Below is a small trained network, with its code and all its weights. Each question gives an input and a class and asks what happens when units are switched off, that is, made to give their printed mean instead of their output.

import numpy as np


def w(rows, s, z=0):
    codes = np.array(rows[::2]) - 128.0
    scale = np.full(codes.shape[1], s)
    scale[-1] = z or s
    return codes * scale


def f(y):
    return np.maximum(y, 0)


def log_softmax(a):
    a = a - a.max(-1, keepdims=True)
    return a - np.log(np.exp(a).sum(-1, keepdims=True))


def net(x, mask):
    res = np.array(x, float).reshape(1, 7) / 4 @ E
    y = f(res @ A[0][:, :-1].T + A[0][:, -1])
    res = res + np.where(mask, y, B[0][:, -1]) @ B[0][:, :-1]
    return log_softmax(res[-1] @ U[:, :-1].T + U[:, -1])


A, B = {}, {}
E = w([
[80,178,114,92],'x0',
[158,101,3,252],'x1',
[86,223,130,197],'x2',
[114,217,85,69],'x3',
[32,40,101,150],'x4',
[19,99,42,53],'x5',
[197,73,26,61],'x6',
],0.0061)
A[0] = w([
[76,66,98,168,209],'neuron 1',
[116,167,141,79,130],'neuron 2',
[123,101,134,230,102],'neuron 3',
[189,124,133,134,150],'neuron 4',
[112,90,88,113,208],'neuron 5',
[162,142,141,89,208],'neuron 6',
[177,114,146,210,179],'neuron 7',
[85,195,118,223,222],'neuron 8',
[107,95,115,74,187],'neuron 9',
[55,153,131,148,243],'neuron 10',
[136,98,89,42,183],'neuron 11',
[107,168,194,100,211],'neuron 12',
[190,210,119,128,191],'neuron 13',
[123,102,99,12,178],'neuron 14',
[176,47,153,154,191],'neuron 15',
[135,194,72,86,202],'neuron 16',
[208,191,161,91,253],'neuron 17',
],0.011,0.0041)
B[0] = w([
[43,2,162,81,249],'neuron 1',
[100,163,77,159,185],'neuron 2',
[173,64,96,125,212],'neuron 3',
[166,171,76,107,179],'neuron 4',
[19,127,157,49,218],'neuron 5',
[111,234,109,147,189],'neuron 6',
[212,96,158,93,230],'neuron 7',
[159,48,181,213,255],'neuron 8',
[63,156,117,76,210],'neuron 9',
[82,110,205,173,239],'neuron 10',
[41,172,61,110,225],'neuron 11',
[173,206,172,116,243],'neuron 12',
[199,165,58,199,216],'neuron 13',
[74,158,91,122,243],'neuron 14',
[183,138,155,58,228],'neuron 15',
[54,167,58,184,209],'neuron 16',
[138,254,106,141,247],'neuron 17',
],0.006,0.0072)
U = w([
[187,50,83,97,5],'0',
[188,166,136,123,133],'1',
[104,44,162,210,13],'2',
[41,93,106,104,190],'3',
[94,159,48,142,131],'4',
[112,130,206,127,254],'5',
[116,184,99,254,107],'6',
],0.0085,0.0024)

Each question gives the input, the list of numbers given to net, and the class t.
The units are the neurons (one row each of A and B). Each row of codes is followed by its name. A weight is (code - 128) times the scale printed after its matrix; where a second scale follows, it is the last column's (A, B and U).
mask holds one flag per neuron, in row order. A switched-off neuron (its flag False) gives its mean, the last column of its row in B, instead of its output. The means were averaged over made-up inputs and are rounded, as every weight is.
A unit's drop is (log p(t) with every unit on - log p(t) with that unit switched off) / (log p(t) with every unit on - log p(t) with every unit switched off).
The circuit of an input: a set's keep is (log p(t) with only the set's units on - log p(t) with every unit switched off) / (log p(t) with every unit on - log p(t) with every unit switched off). Starting from the 12 units with the biggest drops (on a tie, the unit counted first), units are removed one at a time, each time the one whose removal leaves the highest keep (on an exact tie, the one counted first), for as long as the keep stays at least 0.8.
units of the circuit, in order: the units of the circuit, biggest drop first
most important unit: the unit with the biggest drop
k most important neurons: the k neurons with the biggest drops, biggest first
drop of u: that unit's drop, to one decimal
input [-7,8,3,-3,-6,-4,1], class 0: units of the circuit, in order -> (neuron 7; neuron 3)
input [-1,8,-5,-7,-4,-8,-8], class 1: most important unit -> neuron 15
input [-8,6,2,0,-3,7,7], class 3: 2 most important neurons -> (neuron 5; neuron 1)
input [-7,2,-8,1,-4,5,8], class 3: 2 most important neurons -> (neuron 5; neuron 13)
input [-1,-8,-3,-3,0,-7,8], class 4: 2 most important neurons -> (neuron 11; neuron 14)
input [-2,6,1,-6,-5,0,-5], class 0: 2 most important neurons -> (neuron 7; neuron 3)
input [1,3,-1,7,-5,-6,3], class 6: 2 most important neurons -> (neuron 13; neuron 16)
input [8,-1,-2,-8,-3,-2,-3], class 1: 2 most important neurons -> (neuron 1; neuron 5)
input [8,-3,-6,-7,-3,-5,1], class 1: drop of neuron 17 -> 0.1
input [6,-6,-8,-1,-1,2,1], class 4: drop of neuron 6 -> 0.1
input [3,-6,-2,8,4,-4,-1], class 4: drop of neuron 5 -> -0.1
